In the rows, zero is written as 128.
[109 133 139 125 122 126 130 107 108 126 124 151 141 114 138 148 157 121
 140 122 120 123 104 118 109 129 116 145 121 128 118 110 169 136 135] | q_89
[108 128 136 132 135 117 115 134 120 125 122 132 136 115 128 157 149 132
 142 128 119 113 113 111 118 128 140 133 124 128 130 103 171 142 127] | q_89
[129 149 140 121 124 140 151  98 121 124 110 150 125 113 125 133 114 117
 134 120  99 120 123 135 117 145 125 149 117 131 117  98 134 132 143] | q_89
[152 135 146 126 132 121 176 105 116 129 156 110 131 115 116 128 154 123
 151 142 110 146 134 127 115 148 141 124 112 135 121 111 144 121 142] | q_696
[137 130 121 125 119 101 125 145 155 120 120 119 105 125 116 120 109 127
 122 115 125 110 116 134 135 120 136 124 139 131 124 118 168 131 145] | q_295
[137 126 138 132 122 120 134 120 129 124 136 100 131 125 105 141 140 117
 134 131 105 120 119 139 126 132 150 119 124 134 137 123 134 129 120] | q_696
[121 120 140 120 130 143 121  93 121 127 124 141 144 119 135 133 149 123
 132 103 126 129 112 125 120 133 110 150 114 128 113 114 115 126 140] | q_684
[129 140 114 140 120 120 119 133 132 120 120 146 107 138 135 111  86 129
 119 113 122 122 134 123 131 126 119 141 128 128 127 123 150 126 144] | q_295
[127 140 144 134 130 141 164  97 126 122 121 133 112 116 135 118 120 120
 126 138 101 132 132 140 119 144 143 143 103 125 138 106 126 127 128] | q_89
[119 136 140 142 131 111 114 146 112 124 146 111 132 121 111 150 140 129
 151 133 114 143 132 134 120 130 132 120 133 131 126 123 160 119 119] | q_696
[140 145 110 138 107 100 153 139 144 133 103 141  81 148 126 105  93 133
 127 114 124 107 123 133 124  86 126 125 128 126 122 105 171 135 163] | q_295
[115 144 137 144 137 127 157 154 114 135 137 132 116 132 145 157 115 138
 141 144 119 136 126 131 123 126 149 134 124 143 122 118 165 151 116] | q_299
[143 135 134 140 112 132 137 105 118 125 137 144 117 121 130 130 138 128
 143 120 119 118 105 111 120 137 114 141 123 135 123 106 159 122 149] | q_89
[124 124 138 116 121 134 135  93 127 119 116 143 147 120 132 123 148 127
 130 124 126 133 130 126 124 141 111 172 105 123 109 119 106 124 136] | q_684
[127 145 121 144 103 118 110 127 113 133 135 129 114 118 105 127  95 122
 137 107 112 126 151 131 124 116 110 135 147 122 130 113 166 117 151] | q_89
[126 141 122 127 122 139 113 123 133 133 117 124 114 131 121 100  89 111
 114 113 122 132 134 145 134 127 134 143 132 124 125 126 128 111 128] | q_295
[144 137 114 132 110 133 105 124 136 120 140 116 116 126 115 103  90 110
 116 117 117 132 133 137 130 107 127 128 145 134 134 129 145  96 128] | q_295
[111 118 132 117 129 145 120 132 133 132 117 138 151 122 126 132 149 121
 126 133 127 134 131 125 125 120 119 150 119 128 142 132 104 124 123] | q_684
[ 82 140 131 119 127 104  95 168 118 129 108 143 135 123 128 169 151 141
 155 106 135 106  95 111 115 118 137 130 141 128 127  99 195 158 129] | q_299
[123 106 127 123 103 104 127 107 124 116 140 142 142 120 116 130 159 125
 138 121 147 118 132 115 134 130  86 127 142 133 106 122 144 120 140] | q_684
[101 114 141  96 123 146 143  98 127 116 108 143 161 108 130 126 152 109
 122 139 124 137 126 120 116 141 113 127 105 121 121 124  79 130 117] | q_684
[131 131 144 142 131 139 139 122 106 129 147 124 118 127 146 149 147 135
 148 138 123 135 129 113 124 128 137 137 127 118 136 118 148 141 127] | q_299
[148 135 108 134 108 105 109 158 131 123 128 126  98 136 122 129  99 125
 127 110 133  80 115 123 129 118 118 132 154 131 134 128 181 123 127] | q_295
[106 155 129 142 145 126 123 181 122 127 110 140 104 128 135 159 115 150
 141 120 113 118 120 131 119 112 153 136 125 129 126  99 180 156 131] | q_299
[149 145 136 145 122 120 150 135 116 141 160  95 120 112 115 151 136 133
 147 138 107 138 135 129 122 133 145 124 122 131 129 120 156 125 116] | q_696
[150 133 116 146 126 121 132 126 136 132 149 138 103 144 138 111  92 133
 128 129 139 127 141 131 140 122 116 129 153 129 140 129 150 121 129] | q_295
[122 144 138 151 140 122 135 145 118 134 150 131 108 134 136 151 136 137
 136 139 125 135 134 119 127 123 136 128 124 131 136 125 170 148 119] | q_299
[127 133 139 140 119 127 157 100 114 127 147 139 120 110 123 139 147 133
 152 138 109 134 123 119 115 144 126 134 110 124 120 109 148 130 142] | q_89
[137 154 134 132 122 106 122 160 127 120 123 110 114 124 109 138  96 114
 138 102 109 118 128 152 122 114 155 122 125 134 127 120 163 141 132] | q_696
---
[118 127 121 127  87 137 117 136 165 107 132  98 121 115 150 103 101 128
 112 171 106 152 130 132 132 142 122 106 137 146 128 123 122 119  93] | q_757
[123 142 133 129 102 114 133 113 147 107 116 108 130 148 120 140 113 119
 102 143 124 135 136 126 155 119 155 116 131 126 124 133 105 131 119] | q_757
[119 146 120 148 123 127 101 126 149 129 140 115 147 120 126 142 124 131
 144 145  86 138 130 124 120 126 124 135 128 114 140 130 127 141 123] | q_757
[138 129  99  78 131 142 100 145 162 114 123 146 115 117 140 119 111 125
 105 145 131 116 122  97 117 153 118 147 145 138 131 119 140 133 141] | q_611
[121  94  99  50 148 149  95 148 126  96 165 141 110 134 159 108 100 110
  79 147 111  78 110 115 100 165 126 155 145 132 155 119 158 112 123] | q_611
[108 141 117  99 117 147 125 139 181 101 143 127 122 111 132 178 114 129
  96 135 117 137 125 118 129 134 107 128 142 123 150 134 132 103 128] | q_757
[149 116 134  98 149 134 123 144 161  74 174 134 107  98 140 121 134 148
  90  97 131 101 114 117 130 131 142 133 125 160 137 122 150 112 143] | q_611
[136 133 166 107 118 152 137 122 143  97 134 126  84 101 153 156 108 133
 137 125 138 122 121  95 133 140 130 119 138 128 116 118 126  98 134] | q_611
[130 184 178 158 116 141 134  78 159 132 130 102 134 111 152 139 130 118
 154 161 116 136 129 115 183 135 124 116 121 112 128 136 115 110 113] | q_757
[152 117 125  74 146 138 114 155 142  58 137 136  98 112 151 128 112 119
 101 136 136 100 124  99 116 133 136 140 150 153 115 129 152 113 148] | q_611
[130 129 120 100 111 131 123 133 132 112 129 156 118 121 143 129 127 138
 112 130 143 123 118 131 124 126 130 119 138 127 135 126 125 130 107] | q_757
[146  91  91  78 113 113  84 150 149 151  55 177 113 145 125 139 110 104
 101 130 114 133 182 120 106 139 111 162 139 150 146 115  88 162 134] | q_757
